[-0.13, 0.12, -0.05, -0.12] result: 0.12, -0.13
[[-0.412, -1.277, -2.108, 0.334], [-0.323, 0.391, 1.246, 2.033], [-0.266, 1.043, 0.792, -1.855]] result: 2.033, -2.108
[[5.35, 11.31, -4.07, 1.22, -0.42, 11.16, -2.25], [6.19, -6.98, 12.21, 17.38, -13.38, 14.77, 4.21], [-0.96, 15.21, -14.79, -10.06, 10.48, -5.85, -5.57]] result: 17.38, -14.79
[0.714, 0.373, 1.685, -1.085, -0.970, 0.856] result: 1.685, -1.085
[16.69, -10.95, 11.49, 0.22] result: 16.69, -10.95
[1.455, 1.029, -1.695, -1.383] result: 1.455, -1.695
[1.4, -1.6, -0.5, -0.4, 0.7] result: 1.4, -1.6
---
Input: 2  9  8  5  8
Output: 8, 2

Input: 223  708  801  784
Output: 784, 223

Input:   16   280    89   972   263  -634  -334
Output: -334, 16

Input: -197  -624   675   188   459
Output: 459, -197

Input:  63   82   35   49   77   81  205
Output: 205, 63

Input:  716   380  -857   -84
Output: -84, 716

Input:
-10    0  -13   42    0    4  -19
-31   -4   36    8    7   10    4
-32    8   40    8    9   13    8
Output: -19, -32
---
array([9490, 1148, 8624, 8123, 8671, 7001, 8475]) => 9490
array([760, 879,  34, 291, 926]) => 760
array([0, 2, 7, 7, 6, 3]) => 0
array([3668, 4833, 8147, 3079, 4738]) => 3668
array([1656, 7650, 8695, 7818, 1279]) => 1656
array([ 42, 141, 539, 738, 188, 786, 833]) => 42
array([ 97,   9, 105,  99,  88, 233]) => 97
---
array([[-33,   3, -15,  15, -33,   6, -24],
       [ 10,  14,  12,  15,  13,  16,  13],
       [ 49, -27,  11, -52,  51, -29,  33]]) ans = 13

array([[ 14, -63,  72,   5, -32],
       [  9,  41, -54,  12,   4]]) ans = 72

array([[-64,  32, -15,   4,   4],
       [-70,  70, -43,   1, -22]]) ans = -15

array([[ 41,   1, -31, -30],
       [-46, -37,  17,  25],
       [-11,  61,  14,  17]]) ans = -37

array([[ 26,   8, -51,  11,  17],
       [  3,  15,  23,   5, -14],
       [ -3,  13,  53, -13, -26]]) ans = 23

array([[-23,  19, -13,  21, -11, -25, -28],
       [ 18,   6,   6, -46,  -1,  34,  55]]) ans = -11

array([[ 12,   2,  -3, -12,  -3, -12],
       [ 61, -12,  33,  29, -53,  14],
       [-43,  14, -38, -44,  44, -32]]) ans = 29

array([[ 41,  49,  -2, -61],
       [-57, -47,  53,  69],
       [ 20,  58,  61,  41]]) ans = -47
---
[[-2.269  0.687 -0.201 -2.437  0.426 -1.841 -0.777 -1.168 -2.449 -0.838
  -2.010  0.265 -0.199  0.817 -2.732  0.135]
 [ 0.406 -0.506 -0.243  0.286  0.458 -0.089 -0.440  0.893  0.177  0.431
   0.215  0.622  0.591  0.424 -0.292 -0.136]
 [-1.195  0.360 -0.235 -1.321  0.814 -1.226  1.641  1.478 -1.454 -1.333
  -1.258  0.370  0.150  0.766 -0.242 -2.425]
 [-1.053 -1.494 -0.227 -1.150 -0.586 -0.080 -0.354  0.891 -1.353 -1.314
  -1.216  1.597 -0.682 -0.511 -0.078 -0.843]
 [ 0.873 -0.230 -0.203  0.864 -0.112  0.246 -1.672 -0.981  0.931  1.324
   0.862 -0.443  0.361 -0.064 -0.730  1.612]
 [-1.140 -1.603 -0.171 -1.126 -1.705  0.272 -2.584 -1.864 -1.144 -0.604
  -1.039  0.857 -1.398 -1.382 -1.153  1.770]] >> -0.843

[[ 0.02 -0.06  0.00  0.17  0.04 -0.07  0.06]
 [ 0.03  0.04  0.00 -0.13 -0.16  0.06  0.11]
 [ 0.06  0.01  0.00  0.00 -0.14  0.04  0.09]
 [ 0.02 -0.01  0.02 -0.01  0.09 -0.03  0.09]
 [ 0.05  0.17  0.03  0.07  0.16  0.09  0.10]
 [-0.02  0.09  0.06  0.20 -0.01  0.05 -0.06]
 [ 0.00 -0.05  0.04  0.14 -0.01  0.06  0.04]
 [ 0.04 -0.18 -0.05  0.00  0.18  0.02  0.05]
 [-0.01 -0.06  0.06  0.07 -0.02  0.07  0.12]
 [ 0.11 -0.02  0.04  0.27  0.09 -0.02  0.06]
 [ 0.02  0.07  0.05  0.02  0.10  0.05 -0.11]
 [ 0.06  0.13  0.07 -0.13 -0.06 -0.03 -0.05]] >> 0.06

[[-0.92 -1.67 -0.05 -1.48 -1.22 -2.06 -0.97]
 [-1.39 -0.01 -0.52 -1.71 -0.57 -1.63 -1.18]
 [-1.75  1.56 -2.50  0.30 -0.28  0.63 -0.65]
 [ 0.43 -1.10 -0.07  0.05 -0.19 -0.94 -1.54]
 [-1.93  0.86 -1.34 -0.73 -2.19 -1.03  1.12]
 [-1.03 -1.54  0.49 -0.27  0.15 -0.35 -1.05]
 [-1.76 -0.21 -1.61 -1.43 -0.39  1.73  0.52]] >> 1.12

[[  4.79  -3.74  14.78  14.80  -6.02   1.91  10.97   9.33   3.14   5.41
  -16.29  -2.37 -22.09  -6.91  -0.56  12.27]
 [-12.91   8.31 -23.44 -18.56   4.72  -5.04  -7.91  -9.73   7.70 -24.60
    5.62  -5.95  11.75   0.70  -5.11 -16.75]
 [-12.12   3.84 -23.96 -21.46   3.85  -6.76 -12.72 -13.95  -0.91 -17.86
   12.62  -4.41  18.98   2.15  -4.48 -18.94]
 [-11.52   0.93 -22.22 -21.84   2.47  -6.64 -15.66 -13.57  -4.97 -12.89
   13.44  -2.88  20.75   3.63  -3.94 -21.81]
 [ -9.32  -4.29 -20.21 -21.95  -0.34  -7.63 -20.32 -13.50 -15.78  -3.50
   16.06  -0.31  23.70   4.14  -3.18 -21.39]
 [-10.07  -1.65 -20.44 -22.36   2.39  -7.69 -19.02 -13.37  -9.78  -8.56
   16.02  -2.50  22.24   3.90  -2.99 -21.68]] >> -21.81

[[  2.83 -12.58   8.69   2.24   7.12  -2.53   7.73  17.20   6.29   6.01
   -6.52  -3.10   5.11 -13.41]
 [  5.98  -4.94   4.34   3.03   4.19   5.14  -0.65   4.54   4.97   2.25
   10.86  -6.68   4.03   4.58]
 [-15.12  27.69 -18.40  -7.29 -16.56  28.70  -9.04 -23.32 -17.54 -12.46
  -16.28   4.92 -14.23   1.46]
 [  2.42   8.88   5.01   3.90   4.50 -17.14   8.10   1.90   4.12   6.63
    0.07  18.64   4.66   6.99]
 [  8.54  -5.30   2.60   4.26   3.95   7.24  -1.94   1.23   5.27   1.14
   17.40  -8.88   4.30   8.21]
 [  7.91  10.77   0.57   4.90   1.89  -1.61  -3.50  -9.92   3.70   1.40
   23.41   5.26   3.85  25.04]] >> 6.99

[[  29.0   54.3  133.8   10.2  104.4  189.5   65.9  217.0  151.6  -64.8
   108.9  168.5  150.4  221.8   95.4]
 [  64.0   34.1  211.3 -167.9  291.0  115.7  188.2  244.6  -76.4    3.4
    96.8   55.7   20.7  133.2  203.9]
 [-145.0   25.9  149.1  102.8  166.1  266.6  -42.8  232.9   23.4   49.1
    39.7  284.9  203.2  162.1  145.6]
 [ 220.9   50.6  240.8 -279.1  277.2   24.9  300.9  219.1   -6.9  -62.0
   166.7  -49.9  -65.3  147.3  193.8]
 [ 146.7   63.2  254.7  -34.6   64.8  120.3  102.1  132.8  229.7  -45.1
   213.9  168.9   39.7  162.4  100.2]
 [ 148.7   58.0  273.4  -67.1  102.3  108.7  120.6  133.5  182.9  -23.4
   209.2  153.1    9.2  139.3  121.4]
 [  87.2   59.7  173.8   -8.2   70.7  158.4   83.7  186.1  201.6  -71.7
   150.9  160.8  112.7  211.1   87.3]] >> 100.2

[[ 193.7   38.2 -179.0 -197.6  120.6  -95.2  -62.2]
 [  80.7   38.8  104.5 -157.4  140.2  254.7  -45.1]
 [  14.8 -127.9    1.7  134.2   51.2  168.4 -226.5]
 [ 192.6 -221.5 -160.1 -170.6  138.3  254.6  -93.1]
 [ 190.4   29.4 -119.0  110.0   80.6 -109.8  143.6]
 [-202.9 -270.1  -82.0 -205.3   16.8  149.9 -218.6]
 [  59.9  -40.4  106.3  -20.1 -101.4  168.0  191.1]
 [-206.3 -130.6  -57.7  -48.4  124.3  -91.8 -118.7]
 [ -43.0   34.3   54.1 -152.3  -92.7 -117.6  -99.1]
 [-113.7 -276.1 -134.4  130.5  -98.6  -87.7  190.5]] >> -118.7
